Below is a small trained network, with its code and all its weights. Each question gives an input and a class and asks what happens when units are switched off, that is, made to give their printed mean instead of their output.

import numpy as np


def w(rows, s, z=0):
    codes = np.array(rows[::2]) - 128.0
    scale = np.full(codes.shape[1], s)
    scale[-1] = z or s
    return codes * scale


def f(y):
    return np.maximum(y, 0)


def log_softmax(a):
    a = a - a.max(-1, keepdims=True)
    return a - np.log(np.exp(a).sum(-1, keepdims=True))


def net(x, mask):
    res = np.array(x, float).reshape(1, 6) / 4 @ E
    y = f(res @ A[0][:, :-1].T + A[0][:, -1])
    res = res + np.where(mask, y, B[0][:, -1]) @ B[0][:, :-1]
    return log_softmax(res[-1] @ U[:, :-1].T + U[:, -1])


A, B = {}, {}
E = w([
[173,201,123,125,159,114,136,129,152,74,151,217],'x0',
[127,141,123,127,113,133,128,115,126,112,132,122],'x1',
[86,82,144,146,176,101,184,114,164,38,119,97],'x2',
[37,238,132,84,208,186,163,107,79,150,74,127],'x3',
[127,44,126,80,183,207,156,19,71,141,235,156],'x4',
[102,82,111,10,114,50,121,180,27,74,33,184],'x5',
],0.011)
A[0] = w([
[155,157,84,128,64,166,60,139,53,173,163,157,73],'n0',
[111,52,158,109,47,146,120,136,69,174,96,2,81],'n1',
[87,81,145,157,171,96,188,104,155,6,134,81,60],'n2',
[223,45,121,155,71,78,105,141,140,99,171,128,28],'n3',
[110,112,126,44,74,51,117,114,69,88,86,170,19],'n4',
[202,161,132,119,147,112,128,141,137,77,157,237,61],'n5',
[137,61,121,85,155,184,151,63,68,124,209,168,2],'n6',
[139,69,103,66,160,122,131,186,75,125,106,150,23],'n7',
],0.0092,0.0076)
B[0] = w([
[249,79,198,99,151,39,211,101,95,171,124,202,194],'n0',
[117,131,76,122,203,73,77,55,177,23,129,162,224],'n1',
[230,99,179,58,88,91,158,88,122,238,101,185,203],'n2',
[42,212,155,100,154,213,178,136,1,168,86,64,225],'n3',
[118,165,175,213,95,175,172,92,199,147,192,99,224],'n4',
[81,74,25,132,197,80,45,51,140,94,113,79,196],'n5',
[113,191,170,211,64,67,67,228,126,58,48,117,246],'n6',
[170,130,130,185,141,182,143,128,144,172,202,77,187],'n7',
],0.0082,0.013)
U = w([
[145,133,162,220,107,185,145,98,189,150,225,89,94],'0',
[129,153,141,163,47,61,106,246,142,74,41,114,95],'1',
[121,123,118,89,118,136,143,139,115,107,142,134,251],'2',
[68,184,149,67,178,190,178,113,42,124,88,122,104],'3',
[185,97,161,71,105,77,149,106,121,170,110,167,99],'4',
[109,110,79,122,191,88,96,66,132,76,137,121,104],'5',
[91,60,63,80,73,140,125,217,167,140,158,137,167],'6',
[98,47,69,47,79,209,98,234,150,134,168,148,98],'7',
],0.011,0.025)

Each question gives the input, the list of numbers given to net, and the class t.
The units are the neurons (one row each of A and B). Each row of codes is followed by its name. A weight is (code - 128) times the scale printed after its matrix; where a second scale follows, it is the last column's (A, B and U).
mask holds one flag per neuron, in row order. A switched-off neuron (its flag False) gives its mean, the last column of its row in B, instead of its output. The means were averaged over made-up inputs and are rounded, as every weight is.
A unit's drop is (log p(t) with every unit on - log p(t) with that unit switched off) / (log p(t) with every unit on - log p(t) with every unit switched off).
The circuit of an input: a set's keep is (log p(t) with only the set's units on - log p(t) with every unit switched off) / (log p(t) with every unit on - log p(t) with every unit switched off). Starting from all 8 units, units are removed one at a time, each time the one whose removal leaves the highest keep (on an exact tie, the one counted first), for as long as the keep stays at least 0.8.
units of the circuit, in order: the units of the circuit, biggest drop first
most important unit: the unit with the biggest drop
k most important neurons: the k neurons with the biggest drops, biggest first
drop of u: that unit's drop, to one decimal
input [0,-7,2,-8,8,-5], class 1: most important neuron -> [n6]
input [5,-8,-1,0,-1,-4], class 2: 2 most important neurons -> [n4, n1]
input [-4,-4,-8,6,-2,-1], class 4: 2 most important neurons -> [n0, n3]
input [-4,-7,-7,3,6,-6], class 2: 3 most important neurons -> [n4, n2, n7]
input [-8,5,-6,5,-3,-6], class 5: units of the circuit, in order -> [n1, n4]
input [3,1,1,5,-6,6], class 0: units of the circuit, in order -> [n4, n6, n7]
input [8,-2,-8,7,-7,0], class 4: units of the circuit, in order -> [n6, n0]
input [4,-8,-5,3,-3,3], class 2: 2 most important neurons -> [n6, n2]
input [6,4,1,-6,3,3], class 3: 2 most important neurons -> [n3, n1]
input [-1,0,3,0,5,6], class 0: units of the circuit, in order -> [n4, n7]
input [5,0,-3,1,-3,-3], class 5: 3 most important neurons -> [n6, n5, n4]
input [-1,-1,-2,8,-5,8], class 0: 3 most important neurons -> [n4, n7, n3]
input [7,3,-4,-4,-3,-4], class 5: 4 most important neurons -> [n5, n6, n4, n2]
input [8,-5,-4,3,6,-7], class 5: units of the circuit, in order -> [n5, n4]
input [-8,-2,6,0,5,-1], class 5: 2 most important neurons -> [n1, n0]
input [-6,8,-3,-1,1,-4], class 2: 3 most important neurons -> [n5, n4, n7]
input [-1,0,-7,-1,-4,-1], class 4: most important unit -> n6
input [4,7,1,-2,-2,-3], class 2: units of the circuit, in order -> [n6, n4]
input [-2,-6,-3,5,3,-4], class 2: units of the circuit, in order -> [n3, n4]
input [-4,0,1,-1,7,1], class 1: most important unit -> n6
input [-5,4,4,-8,-7,-6], class 3: 3 most important neurons -> [n3, n6, n4]
input [-4,3,7,6,-6,6], class 4: units of the circuit, in order -> [n2, n6]
input [3,6,0,-4,-1,2], class 2: 2 most important neurons -> [n6, n1]
input [-5,-1,8,5,0,-5], class 4: 3 most important neurons -> [n2, n3, n4]
input [-8,-1,1,1,-5,5], class 5: 2 most important neurons -> [n1, n6]
input [-8,-6,1,-3,-5,3], class 5: drop of n6 -> 0.2
input [6,-4,-8,-2,7,-3], class 4: most important unit -> n0
input [1,-5,-6,-1,-2,-1], class 4: drop of n0 -> 0.5
input [4,4,-7,-8,7,-5], class 3: drop of n3 -> 0.9
input [6,-4,7,0,2,0], class 4: drop of n1 -> 0.2
